Below are the code and all the weights of a small trained network. Each question names an input and a class and asks about switching units off, where a switched-off unit gives its printed mean instead of its output.

import numpy as np


def w(rows, s, z=0):
    codes = np.array(rows[::2]) - 128.0
    scale = np.full(codes.shape[1], s)
    scale[-1] = z or s
    return codes * scale


def f(y):
    return np.maximum(y, 0)


def log_softmax(a):
    a = a - a.max(-1, keepdims=True)
    return a - np.log(np.exp(a).sum(-1, keepdims=True))


def net(x, mask):
    res = np.array(x, float).reshape(1, 4) / 4 @ E
    y = f(res @ A[0][:, :-1].T + A[0][:, -1])
    res = res + np.where(mask, y, B[0][:, -1]) @ B[0][:, :-1]
    return log_softmax(res[-1] @ U[:, :-1].T + U[:, -1])


A, B = {}, {}
E = w([
[191,122,74,187,134,161,175,175,167,50],'x0',
[102,107,180,224,133,49,75,215,104,237],'x1',
[196,190,117,155,116,77,60,50,130,114],'x2',
[72,223,127,112,8,109,127,156,181,148],'x3',
],0.012)
A[0] = w([
[108,100,119,134,129,158,141,157,134,117,2],'N1',
[215,134,120,124,131,169,144,105,138,76,171],'N2',
[160,125,132,124,143,140,128,98,123,117,44],'N3',
[138,75,122,79,243,152,131,89,114,122,75],'N4',
[186,206,120,133,77,117,122,73,140,105,82],'N5',
[111,136,122,209,103,104,121,190,133,147,73],'N6',
[32,139,125,6,36,179,161,154,146,113,75],'N7',
[128,114,129,151,108,164,159,186,138,106,62],'N8',
],0.018,0.0044)
B[0] = w([
[160,97,155,68,117,75,129,223,151,124,148],'N1',
[176,201,101,145,139,112,151,79,140,82,208],'N2',
[118,140,137,178,119,125,171,58,139,134,155],'N3',
[187,38,150,99,221,147,142,87,104,121,219],'N4',
[122,40,95,93,11,144,58,106,144,110,222],'N5',
[126,207,158,226,145,79,147,142,119,159,193],'N6',
[26,241,116,96,171,159,165,108,120,146,254],'N7',
[122,86,103,94,81,159,110,247,146,112,164],'N8',
],0.015,0.027)
U = w([
[111,143,76,115,6,85,55,58,185,102,88],'0',
[2,235,96,41,98,143,157,113,162,133,209],'1',
[198,108,101,122,174,145,177,69,141,56,119],'2',
[143,186,74,244,66,100,127,177,203,92,99],'3',
[85,145,186,254,86,33,92,203,132,221,192],'4',
[148,93,114,96,177,173,197,206,155,79,4],'5',
[98,41,218,116,164,97,104,104,65,215,148],'6',
],0.0087,0.004)

Each question gives the input, the list of numbers given to net, and the class t.
The units are the neurons (one row each of A and B). Each row of codes is followed by its name. A weight is (code - 128) times the scale printed after its matrix; where a second scale follows, it is the last column's (A, B and U).
mask holds one flag per neuron, in row order. A switched-off neuron (its flag False) gives its mean, the last column of its row in B, instead of its output. The means were averaged over made-up inputs and are rounded, as every weight is.
A unit's drop is (log p(t) with every unit on - log p(t) with that unit switched off) / (log p(t) with every unit on - log p(t) with every unit switched off).
The circuit of an input: a set's keep is (log p(t) with only the set's units on - log p(t) with every unit switched off) / (log p(t) with every unit on - log p(t) with every unit switched off). Starting from all 8 units, units are removed one at a time, each time the one whose removal leaves the highest keep (on an exact tie, the one counted first), for as long as the keep stays at least 0.8.
units of the circuit, in order: the units of the circuit, biggest drop first
k most important neurons: the k neurons with the biggest drops, biggest first
drop when u is switched off: that unit's drop, to one decimal
input [-4,2,5,-7], class 6: units of the circuit, in order : (N2)
input [7,0,-1,5], class 3: units of the circuit, in order : (N6 N8)
input [3,-2,-7,-6], class 5: 2 most important neurons : (N8 N1)
input [4,5,-2,-7], class 6: 2 most important neurons : (N2 N4)
input [1,1,-3,-4], class 5: 3 most important neurons : (N2 N5 N6)
input [-6,6,-6,3], class 4: 2 most important neurons : (N6 N2)
input [-7,2,3,-1], class 6: 4 most important neurons : (N7 N6 N5 N2)
input [2,4,-4,-4], class 5: 2 most important neurons : (N8 N5)
input [-2,5,-5,-4], class 6: 2 most important neurons : (N4 N2)
input [-5,1,-2,-2], class 6: 2 most important neurons : (N7 N2)
input [-8,-7,7,-5], class 2: drop when N4 is switched off : 2.4
input [0,-1,-4,-1], class 5: drop when N6 is switched off : 0.1
input [8,-7,5,5], class 0: drop when N5 is switched off : 0.9
input [-7,0,5,1], class 0: most important neuron : (N7)
input [1,6,-5,-4], class 4: drop when N6 is switched off : 0.3
